Below are the code and all the weights of a small trained network. Each question names an input and a class and asks about switching units off, where a switched-off unit gives its printed mean instead of its output.

import numpy as np


def w(rows, s, z=0):
    codes = np.array(rows[::2]) - 128.0
    scale = np.full(codes.shape[1], s)
    scale[-1] = z or s
    return codes * scale


def norm(h):
    return h / np.sqrt((h * h).mean(-1, keepdims=True) + 1e-5)


def f(y):
    return y / 2 * (1 + np.tanh(0.7978845608 * (y + 0.044715 * y**3)))


def log_softmax(a):
    a = a - a.max(-1, keepdims=True)
    return a - np.log(np.exp(a).sum(-1, keepdims=True))


def net(x, mask):
    res = np.array(x, float).reshape(1, 4) / 4 @ E
    u = 0
    for l in range(2):
        y = f(norm(res) @ A[l][:, :-1].T + A[l][:, -1])
        res = res + np.where(mask[u : u + 9], y, B[l][:, -1]) @ B[l][:, :-1]
        u += 9
    return log_softmax(norm(res)[-1] @ U[:, :-1].T + U[:, -1])


A, B = {}, {}
E = w([
[125,145,126,159,92,140,184,254,61],'x0',
[65,59,80,168,121,98,167,150,166],'x1',
[223,70,172,172,159,184,157,115,103],'x2',
[188,121,104,181,90,124,64,120,204],'x3',
],0.0059)
A[0] = w([
[215,143,207,82,133,144,107,125,86,60],'0.n1',
[254,168,95,242,96,20,169,81,120,4],'0.n2',
[112,141,124,183,59,157,117,177,21,82],'0.n3',
[138,101,140,135,13,121,117,74,202,169],'0.n4',
[125,129,118,90,178,81,137,144,37,106],'0.n5',
[57,90,198,76,35,158,33,161,204,59],'0.n6',
[89,207,53,18,137,29,64,211,169,18],'0.n7',
[64,22,45,134,171,183,129,245,173,134],'0.n8',
[249,236,107,32,164,113,50,173,63,92],'0.n9',
],0.0054,0.002)
B[0] = w([
[40,142,112,155,187,97,108,163,168,209],'0.n1',
[170,242,146,182,109,152,132,111,130,173],'0.n2',
[172,136,136,20,99,163,100,122,181,200],'0.n3',
[154,153,140,97,76,215,41,115,35,204],'0.n4',
[168,159,160,113,127,72,161,28,163,168],'0.n5',
[118,203,158,144,93,83,200,174,171,155],'0.n6',
[167,151,254,188,251,97,44,163,101,234],'0.n7',
[104,116,61,105,139,162,39,83,142,234],'0.n8',
[15,60,3,187,113,188,151,134,206,255],'0.n9',
],0.0059,0.0036)
A[1] = w([
[79,146,146,99,152,81,217,67,86,176],'1.n1',
[119,121,72,141,136,85,114,121,113,7],'1.n2',
[221,52,137,177,196,159,162,127,139,110],'1.n3',
[71,70,82,151,98,148,103,140,123,107],'1.n4',
[122,150,142,100,201,141,58,57,160,14],'1.n5',
[136,93,181,81,124,97,85,38,139,94],'1.n6',
[105,209,152,171,66,122,91,124,203,181],'1.n7',
[156,113,122,91,68,85,125,254,154,148],'1.n8',
[118,242,124,95,145,222,125,132,135,46],'1.n9',
],0.0083,0.0017)
B[1] = w([
[212,187,140,239,55,217,70,60,130,211],'1.n1',
[43,149,156,109,120,74,123,181,169,125],'1.n2',
[37,234,189,94,160,20,133,163,132,234],'1.n3',
[118,60,118,147,240,125,60,85,208,194],'1.n4',
[118,95,130,121,131,122,186,187,131,250],'1.n5',
[172,95,41,88,83,121,200,214,88,195],'1.n6',
[123,160,174,142,108,149,184,86,79,253],'1.n7',
[191,116,107,82,79,109,254,102,132,183],'1.n8',
[103,16,72,111,211,71,65,87,172,201],'1.n9',
],0.0069,0.0052)
U = w([
[86,231,226,129,165,24,125,171,129,179],'0',
[71,44,66,147,152,118,106,87,206,157],'1',
[188,193,118,182,12,176,131,2,96,199],'2',
[185,67,35,60,54,88,228,130,111,101],'3',
[130,40,170,84,120,180,51,188,77,3],'4',
],0.0082,0.002)

Each question gives the input, the list of numbers given to net, and the class t.
The units are the neurons (one row each of A and B). Each row of codes is followed by its name. A weight is (code - 128) times the scale printed after its matrix; where a second scale follows, it is the last column's (A, B and U).
mask holds one flag per neuron, layer by layer. A switched-off neuron (its flag False) gives its mean, the last column of its row in B, instead of its output. The means were averaged over made-up inputs and are rounded, as every weight is.
A unit's drop is (log p(t) with every unit on - log p(t) with that unit switched off) / (log p(t) with every unit on - log p(t) with every unit switched off).
The circuit of an input: a set's keep is (log p(t) with only the set's units on - log p(t) with every unit switched off) / (log p(t) with every unit on - log p(t) with every unit switched off). Starting from the 12 units with the biggest drops (on a tie, the unit counted first), units are removed one at a time, each time the one whose removal leaves the highest keep (on an exact tie, the one counted first), for as long as the keep stays at least 0.8.
units of the circuit, in order: the units of the circuit, biggest drop first
k most important neurons: the k neurons with the biggest drops, biggest first
top k neurons in layer l: the k neurons of layer l with the biggest drops, biggest first
input [5,-2,7,-8], class 2: top 2 neurons in layer 1 => (1.n1; 1.n5)
input [0,3,3,-4], class 2: top 3 neurons in layer 0 => (0.n7; 0.n9; 0.n5)
input [8,-8,8,1], class 0: most important neuron => (1.n3)
input [5,6,1,-4], class 1: 3 most important neurons => (0.n8; 1.n4; 1.n6)
input [3,-1,8,7], class 0: 2 most important neurons => (1.n3; 1.n1)
input [7,1,5,-8], class 2: units of the circuit, in order => (1.n1; 0.n5; 0.n7)
input [-6,-7,-4,-7], class 1: 2 most important neurons => (0.n9; 1.n9)
input [-8,-5,-2,-5], class 3: top 3 neurons in layer 1 => (1.n6; 1.n5; 1.n4)
input [-3,-7,-6,0], class 1: 3 most important neurons => (0.n9; 1.n3; 1.n9)
input [-7,3,-6,-4], class 3: units of the circuit, in order => (1.n6; 0.n9)
input [-3,-3,-6,-7], class 2: 3 most important neurons => (1.n1; 1.n3; 0.n5)
input [8,-7,-3,-4], class 3: units of the circuit, in order => (1.n8; 1.n3)
input [6,-2,0,-6], class 2: units of the circuit, in order => (1.n1; 0.n5)
input [-8,-6,3,0], class 3: units of the circuit, in order => (1.n6)
input [8,3,-4,0], class 3: 2 most important neurons => (1.n8; 0.n9)
input [5,-7,7,6], class 0: 2 most important neurons => (1.n3; 0.n8)
input [-8,0,4,-8], class 2: 4 most important neurons => (1.n1; 0.n8; 0.n3; 0.n7)
input [-8,0,-3,-5], class 3: top 2 neurons in layer 1 => (1.n6; 1.n5)
input [7,2,-4,-7], class 2: units of the circuit, in order => (1.n1; 0.n5; 1.n3)
input [0,3,0,3], class 4: 3 most important neurons => (0.n4; 0.n8; 0.n9)
input [2,-7,-5,6], class 1: units of the circuit, in order => (0.n9)
input [-2,-4,5,3], class 0: 3 most important neurons => (1.n3; 0.n8; 0.n3)
input [2,-5,4,-4], class 1: top 3 neurons in layer 0 => (0.n9; 0.n7; 0.n1)
input [5,-5,-4,-4], class 1: 2 most important neurons => (1.n9; 0.n9)
